Below are the code and all the weights of a small trained network. Each question names an input and a class and asks about switching units off, where a switched-off unit gives its printed mean instead of its output.

import numpy as np


def w(rows, s, z=0):
    codes = np.array(rows[::2]) - 128.0
    scale = np.full(codes.shape[1], s)
    scale[-1] = z or s
    return codes * scale


def norm(h):
    return h / np.sqrt((h * h).mean(-1, keepdims=True) + 1e-5)


def f(y):
    return np.maximum(y, 0)


def log_softmax(a):
    a = a - a.max(-1, keepdims=True)
    return a - np.log(np.exp(a).sum(-1, keepdims=True))


def net(x, mask):
    res = np.array(x, float).reshape(1, 7) / 4 @ E
    u = 0
    for l in range(2):
        y = f(norm(res) @ A[l][:, :-1].T + A[l][:, -1])
        res = res + np.where(mask[u : u + 13], y, B[l][:, -1]) @ B[l][:, :-1]
        u += 13
    return log_softmax(norm(res)[-1] @ U[:, :-1].T + U[:, -1])


A, B = {}, {}
E = w([
[129,133,131,128,127,128,126,124,125],'x0',
[127,128,127,129,128,128,128,129,128],'x1',
[128,126,127,128,128,127,128,129,132],'x2',
[124,125,131,3,110,94,147,140,126],'x3',
[164,71,141,132,34,172,150,122,140],'x4',
[128,130,131,128,128,128,130,126,129],'x5',
[32,129,79,135,73,94,89,90,112],'x6',
],0.013)
A[0] = w([
[146,173,148,120,208,116,122,110,112,171],'0.n1',
[190,120,137,113,230,138,154,150,134,188],'0.n2',
[131,138,129,118,140,131,115,130,134,78],'0.n3',
[116,131,137,136,49,144,132,124,122,1],'0.n4',
[132,127,124,4,117,108,137,133,139,173],'0.n5',
[151,130,130,87,120,124,122,119,126,47],'0.n6',
[168,112,126,135,132,141,144,130,128,71],'0.n7',
[122,126,107,139,151,118,111,135,136,57],'0.n8',
[56,148,127,127,194,89,119,121,120,111],'0.n9',
[142,115,128,82,118,115,140,141,152,45],'0.n10',
[160,127,146,135,126,117,137,132,142,79],'0.n11',
[231,124,145,120,131,164,154,137,128,110],'0.n12',
[183,111,131,97,136,150,146,137,115,60],'0.n13',
],0.022,0.0048)
B[0] = w([
[100,82,123,130,55,130,128,114,186,213],'0.n1',
[109,80,54,152,41,79,168,139,162,252],'0.n2',
[152,127,130,118,110,123,130,115,150,136],'0.n3',
[127,82,87,167,105,96,190,124,192,174],'0.n4',
[131,7,184,26,178,36,114,157,49,242],'0.n5',
[49,212,148,165,54,175,174,157,89,153],'0.n6',
[164,149,120,38,146,159,111,119,159,167],'0.n7',
[30,178,130,179,144,97,129,83,100,146],'0.n8',
[169,167,137,137,221,149,118,159,65,216],'0.n9',
[37,180,181,202,73,173,137,109,110,166],'0.n10',
[163,133,91,79,142,146,108,151,114,156],'0.n11',
[164,128,177,139,248,170,76,98,77,241],'0.n12',
[97,201,206,179,115,119,206,125,149,186],'0.n13',
],0.019,0.018)
A[1] = w([
[97,152,117,134,160,93,60,118,131,99],'1.n1',
[125,125,104,82,52,60,145,104,165,27],'1.n2',
[150,189,115,141,133,186,119,111,193,3],'1.n3',
[179,176,114,128,127,181,120,87,162,19],'1.n4',
[145,116,196,50,108,157,139,179,128,35],'1.n5',
[162,166,118,134,115,156,123,107,140,51],'1.n6',
[132,48,121,109,71,144,98,133,159,68],'1.n7',
[33,186,143,62,78,109,93,180,75,80],'1.n8',
[109,153,38,169,2,150,134,102,248,13],'1.n9',
[71,73,83,156,20,88,154,120,132,73],'1.n10',
[156,161,50,196,133,163,135,142,144,211],'1.n11',
[155,213,73,164,151,186,126,143,143,75],'1.n12',
[145,137,120,109,96,109,156,122,144,76],'1.n13',
],0.021,0.0027)
B[1] = w([
[131,154,128,42,48,90,129,135,76,157],'1.n1',
[135,117,178,134,132,102,190,195,130,188],'1.n2',
[135,63,112,79,161,144,82,165,179,144],'1.n3',
[50,57,113,87,129,125,56,143,166,149],'1.n4',
[77,245,71,165,68,139,127,115,128,183],'1.n5',
[109,96,120,112,161,118,94,125,162,136],'1.n6',
[143,168,142,133,81,78,201,178,113,190],'1.n7',
[231,148,54,191,169,215,99,92,238,178],'1.n8',
[161,181,48,185,119,179,5,10,52,234],'1.n9',
[144,42,131,97,94,115,148,180,216,253],'1.n10',
[167,210,154,183,150,179,130,88,86,193],'1.n11',
[46,64,193,124,98,123,195,129,206,167],'1.n12',
[51,139,97,132,141,108,142,120,107,145],'1.n13',
],0.026,0.02)
U = w([
[193,124,34,224,68,170,47,52,126,212],'0',
[63,244,225,143,161,168,167,89,64,183],'1',
[137,38,106,105,53,40,203,225,193,176],'2',
[174,174,59,26,235,81,55,164,34,4],'3',
[90,28,170,93,225,198,60,128,226,30],'4',
],0.011,0.0015)

Each question gives the input, the list of numbers given to net, and the class t.
The units are the neurons (one row each of A and B). Each row of codes is followed by its name. A weight is (code - 128) times the scale printed after its matrix; where a second scale follows, it is the last column's (A, B and U).
mask holds one flag per neuron, layer by layer. A switched-off neuron (its flag False) gives its mean, the last column of its row in B, instead of its output. The means were averaged over made-up inputs and are rounded, as every weight is.
A unit's drop is (log p(t) with every unit on - log p(t) with that unit switched off) / (log p(t) with every unit on - log p(t) with every unit switched off).
The circuit of an input: a set's keep is (log p(t) with only the set's units on - log p(t) with every unit switched off) / (log p(t) with every unit on - log p(t) with every unit switched off). Starting from the 12 units with the biggest drops (on a tie, the unit counted first), units are removed one at a time, each time the one whose removal leaves the highest keep (on an exact tie, the one counted first), for as long as the keep stays at least 0.8.
circuit, biggest first: the units of the circuit, biggest drop first
unit that matters most: the unit with the biggest drop
top k neurons: the k neurons with the biggest drops, biggest first
top k neurons in layer l: the k neurons of layer l with the biggest drops, biggest first
drop when u is switched off: that unit's drop, to one decimal
input [-1,6,-8,6,1,-3,5], class 2: circuit, biggest first	1.n9
input [7,1,0,5,-4,8,1], class 3: top 3 neurons	0.n9; 0.n5; 1.n10
input [-4,7,8,3,1,-3,0], class 1: top 2 neurons	0.n2; 1.n10
input [-5,3,5,-2,-7,2,7], class 1: top 2 neurons	0.n5; 0.n9
input [-1,4,-3,7,2,3,8], class 2: top 3 neurons	0.n12; 1.n9; 0.n5
input [-3,-8,-3,5,0,-1,7], class 3: top 4 neurons	0.n2; 0.n1; 0.n5; 1.n10
input [8,-1,0,8,-2,-2,4], class 3: top 2 neurons	0.n5; 0.n2
input [6,-4,-1,-1,8,7,-8], class 4: top 2 neurons in layer 0	0.n5; 0.n12
input [0,1,8,-2,-7,7,8], class 1: top 2 neurons	0.n5; 0.n9
input [-1,1,5,-4,2,7,-7], class 4: top 2 neurons in layer 0	0.n12; 0.n5
input [-4,8,-8,-7,2,-8,-4], class 4: top 2 neurons	0.n5; 0.n12
input [8,0,0,-3,-3,8,6], class 1: top 3 neurons	0.n5; 1.n10; 0.n9
input [0,-4,2,3,0,-5,5], class 3: top 3 neurons in layer 0	0.n2; 0.n1; 0.n5
input [0,8,-8,3,5,0,-8], class 1: unit that matters most	0.n12
input [-2,-8,-3,3,2,1,-7], class 1: top 2 neurons	0.n12; 1.n10
input [-1,6,-5,-1,-3,-7,7], class 1: top 3 neurons	0.n5; 0.n9; 1.n10
input [-5,5,3,1,-8,7,-3], class 2: drop when 0.n12 is switched off	0.0
input [-6,2,2,-3,3,5,-3], class 4: drop when 0.n5 is switched off	0.7
input [3,3,0,-2,0,4,8], class 1: drop when 0.n1 is switched off	0.9
input [-5,8,-1,5,5,6,2], class 2: top neuron in layer 1	1.n9
input [-2,1,2,-6,7,0,-6], class 4: drop when 0.n5 is switched off	0.5
